Below are the code and all the weights of a small trained network. Each question names an input and a class and asks about switching units off, where a switched-off unit gives its printed mean instead of its output.

import numpy as np


def w(rows, s, z=0):
    codes = np.array(rows[::2]) - 128.0
    scale = np.full(codes.shape[1], s)
    scale[-1] = z or s
    return codes * scale


def norm(h):
    return h / np.sqrt((h * h).mean(-1, keepdims=True) + 1e-5)


def f(y):
    return np.maximum(y, 0)


def log_softmax(a):
    a = a - a.max(-1, keepdims=True)
    return a - np.log(np.exp(a).sum(-1, keepdims=True))


def net(x, mask):
    res = np.array(x, float).reshape(1, 2) / 4 @ E
    u = 0
    for l in range(4):
        y = f(norm(res) @ A[l][:, :-1].T + A[l][:, -1])
        res = res + np.where(mask[u : u + 5], y, B[l][:, -1]) @ B[l][:, :-1]
        u += 5
    return log_softmax(norm(res)[-1] @ U[:, :-1].T + U[:, -1])


A, B = {}, {}
E = w([
[162,148,3,208,174,151,106,169],'x0',
[71,166,83,80,237,179,2,163],'x1',
],0.0069)
A[0] = w([
[136,128,38,156,185,138,57,133,94],'L0N1',
[94,96,183,106,153,118,59,119,34],'L0N2',
[137,138,150,24,133,142,72,102,6],'L0N3',
[85,154,131,62,195,142,6,150,47],'L0N4',
[134,112,77,130,191,142,57,137,13],'L0N5',
],0.012,0.0021)
B[0] = w([
[72,146,156,182,129,164,121,233,220],'L0N1',
[93,143,135,170,169,171,173,150,175],'L0N2',
[100,133,152,151,180,100,157,191,182],'L0N3',
[147,30,108,72,156,131,57,54,252],'L0N4',
[155,247,78,68,54,76,133,24,202],'L0N5',
],0.016,0.015)
A[1] = w([
[240,88,124,111,73,109,146,28,82],'L1N1',
[185,87,124,140,67,130,136,81,6],'L1N2',
[117,194,138,133,43,119,127,181,241],'L1N3',
[110,160,154,137,103,101,179,162,116],'L1N4',
[77,248,107,160,83,156,140,174,30],'L1N5',
],0.017,0.0018)
B[1] = w([
[246,45,171,48,62,55,115,69,252],'L1N1',
[151,130,102,68,130,101,108,98,216],'L1N2',
[214,100,64,149,229,152,136,187,231],'L1N3',
[155,187,118,143,88,170,178,105,224],'L1N4',
[172,61,119,230,106,82,120,215,224],'L1N5',
],0.012,0.011)
A[2] = w([
[68,126,165,134,108,122,104,128,200],'L2N1',
[80,206,131,22,82,227,6,44,19],'L2N2',
[27,160,193,230,56,122,168,176,20],'L2N3',
[126,230,212,164,107,150,250,216,9],'L2N4',
[45,110,213,143,159,174,233,192,94],'L2N5',
],0.014,0.0011)
B[2] = w([
[119,149,162,172,60,63,98,147,142],'L2N1',
[24,82,115,68,213,67,116,79,254],'L2N2',
[135,188,93,36,78,146,152,104,158],'L2N3',
[91,249,77,41,97,176,142,122,186],'L2N4',
[140,139,193,165,174,171,189,149,168],'L2N5',
],0.014,0.013)
A[3] = w([
[80,155,198,155,32,112,149,113,6],'L3N1',
[126,94,77,246,109,98,202,193,228],'L3N2',
[82,73,230,206,139,171,139,161,26],'L3N3',
[70,112,117,76,81,168,14,4,104],'L3N4',
[94,138,138,63,136,156,144,131,204],'L3N5',
],0.016,0.0021)
B[3] = w([
[77,159,137,85,191,190,112,161,132],'L3N1',
[139,130,84,190,123,170,47,193,189],'L3N2',
[161,97,231,208,120,56,216,121,145],'L3N3',
[6,161,100,124,64,72,54,114,253],'L3N4',
[65,138,105,219,47,196,114,102,183],'L3N5',
],0.012,0.014)
U = w([
[189,119,57,234,147,163,76,251,104],'0',
[133,226,151,102,106,232,222,133,6],'1',
[240,101,130,73,82,116,152,93,236],'2',
[125,95,215,210,195,161,197,161,33],'3',
[48,99,93,112,162,109,59,107,179],'4',
],0.012,0.0023)

Each question gives the input, the list of numbers given to net, and the class t.
The units are the neurons (one row each of A and B). Each row of codes is followed by its name. A weight is (code - 128) times the scale printed after its matrix; where a second scale follows, it is the last column's (A, B and U).
mask holds one flag per neuron, layer by layer. A switched-off neuron (its flag False) gives its mean, the last column of its row in B, instead of its output. The means were averaged over made-up inputs and are rounded, as every weight is.
A unit's drop is (log p(t) with every unit on - log p(t) with that unit switched off) / (log p(t) with every unit on - log p(t) with every unit switched off).
unit that matters most: the unit with the biggest drop
top k neurons: the k neurons with the biggest drops, biggest first
k most important neurons of layer l: the k neurons of layer l with the biggest drops, biggest first
drop when u is switched off: that unit's drop, to one decimal
input [-7,2], class 3: unit that matters most : L0N1
input [-3,-4], class 2: top 3 neurons : L0N1, L0N3, L0N2
input [-6,-3], class 1: top 2 neurons : L0N4, L0N5
input [5,-7], class 2: 3 most important neurons of layer 0 : L0N1, L0N2, L0N3
input [3,-7], class 2: top 3 neurons : L0N1, L0N3, L0N2
input [4,3], class 0: top 2 neurons : L0N1, L1N5
input [1,-3], class 2: top 4 neurons : L0N1, L0N3, L0N2, L0N4
input [-8,5], class 3: 3 most important neurons of layer 0 : L0N3, L0N5, L0N2
input [-5,-4], class 2: top 4 neurons : L0N1, L0N3, L0N2, L0N4
input [-7,1], class 1: top 2 neurons : L0N4, L2N4
input [-2,-1], class 1: 3 most important neurons of layer 0 : L0N4, L0N5, L0N1
input [-6,1], class 1: 2 most important neurons of layer 0 : L0N4, L0N3
input [7,-6], class 0: top 2 neurons : L0N4, L0N5
input [2,-1], class 0: unit that matters most : L0N4
input [8,5], class 0: top 2 neurons : L0N1, L1N5
input [-3,-6], class 2: drop when L0N3 is switched off : 0.8
input [-7,-5], class 2: drop when L0N3 is switched off : 1.6
input [2,-7], class 2: drop when L0N1 is switched off : 2.6
input [-3,1], class 3: drop when L0N5 is switched off : 0.0
input [-4,2], class 3: unit that matters most : L0N3
input [1,-4], class 2: 3 most important neurons of layer 0 : L0N1, L0N3, L0N2
input [-4,-5], class 2: 2 most important neurons of layer 0 : L0N1, L0N3
